Below are the code and all the weights of a small trained network. Each question names an input and a class and asks about switching units off, where a switched-off unit gives its printed mean instead of its output.

import numpy as np


def w(rows, s, z=0):
    codes = np.array(rows[::2]) - 128.0
    scale = np.full(codes.shape[1], s)
    scale[-1] = z or s
    return codes * scale


def norm(h):
    return h / np.sqrt((h * h).mean(-1, keepdims=True) + 1e-5)


def f(y):
    return np.maximum(y, 0)


def log_softmax(a):
    a = a - a.max(-1, keepdims=True)
    return a - np.log(np.exp(a).sum(-1, keepdims=True))


def net(x, mask):
    res = np.array(x, float).reshape(1, 4) / 4 @ E
    u = 0
    for l in range(2):
        y = f(norm(res) @ A[l][:, :-1].T + A[l][:, -1])
        res = res + np.where(mask[u : u + 4], y, B[l][:, -1]) @ B[l][:, :-1]
        u += 4
    return log_softmax(norm(res)[-1] @ U[:, :-1].T + U[:, -1])


A, B = {}, {}
E = w([
[134,84,134,126],'x0',
[136,118,138,115],'x1',
[55,99,131,12],'x2',
[214,148,2,95],'x3',
],0.0079)
A[0] = w([
[28,147,254,93,96],'0.n0',
[56,88,114,65,10],'0.n1',
[51,54,212,196,5],'0.n2',
[52,172,147,27,46],'0.n3',
],0.0092,0.0025)
B[0] = w([
[133,188,127,35,254],'0.n0',
[67,81,158,254,180],'0.n1',
[176,253,92,83,226],'0.n2',
[98,47,224,194,201],'0.n3',
],0.0094,0.0069)
A[1] = w([
[162,68,31,98,111],'1.n0',
[64,20,199,130,194],'1.n1',
[140,135,2,168,253],'1.n2',
[251,154,205,241,103],'1.n3',
],0.0083,0.004)
B[1] = w([
[85,186,138,1,196],'1.n0',
[132,61,155,235,215],'1.n1',
[42,99,147,113,255],'1.n2',
[180,122,202,197,221],'1.n3',
],0.0099,0.0064)
U = w([
[126,146,208,212,255],'0',
[54,254,94,47,1],'1',
],0.0075,0.00056)

Each question gives the input, the list of numbers given to net, and the class t.
The units are the neurons (one row each of A and B). Each row of codes is followed by its name. A weight is (code - 128) times the scale printed after its matrix; where a second scale follows, it is the last column's (A, B and U).
mask holds one flag per neuron, layer by layer. A switched-off neuron (its flag False) gives its mean, the last column of its row in B, instead of its output. The means were averaged over made-up inputs and are rounded, as every weight is.
A unit's drop is (log p(t) with every unit on - log p(t) with that unit switched off) / (log p(t) with every unit on - log p(t) with every unit switched off).
The circuit of an input: a set's keep is (log p(t) with only the set's units on - log p(t) with every unit switched off) / (log p(t) with every unit on - log p(t) with every unit switched off). Starting from all 8 units, units are removed one at a time, each time the one whose removal leaves the highest keep (on an exact tie, the one counted first), for as long as the keep stays at least 0.8.
circuit, biggest first: the units of the circuit, biggest drop first
k most important neurons: the k neurons with the biggest drops, biggest first
k most important neurons of layer l: the k neurons of layer l with the biggest drops, biggest first
drop when u is switched off: that unit's drop, to one decimal
input [-7,-3,6,-3], class 0: circuit, biggest first : (0.n3)
input [0,6,-3,-6], class 1: circuit, biggest first : (0.n0 0.n2)
input [2,-8,6,6], class 0: circuit, biggest first : (0.n2 0.n0)
input [4,1,6,6], class 0: 4 most important neurons : (0.n2 0.n0 1.n1 0.n1)
input [7,-6,-6,-8], class 1: circuit, biggest first : (0.n2 1.n1)
input [6,7,-1,-8], class 1: circuit, biggest first : (0.n2 0.n0)
input [-4,7,0,-6], class 1: 2 most important neurons of layer 0 : (0.n0 0.n2)
input [-4,7,-4,-8], class 1: 3 most important neurons of layer 0 : (0.n0 0.n2 0.n3)
input [1,-3,-3,4], class 1: 2 most important neurons of layer 0 : (0.n3 0.n1)
input [-7,-3,4,3], class 0: drop when 0.n3 is switched off : 0.1
input [6,6,-4,-7], class 1: drop when 0.n2 is switched off : 0.6
input [8,0,2,-5], class 1: drop when 0.n0 is switched off : 0.3
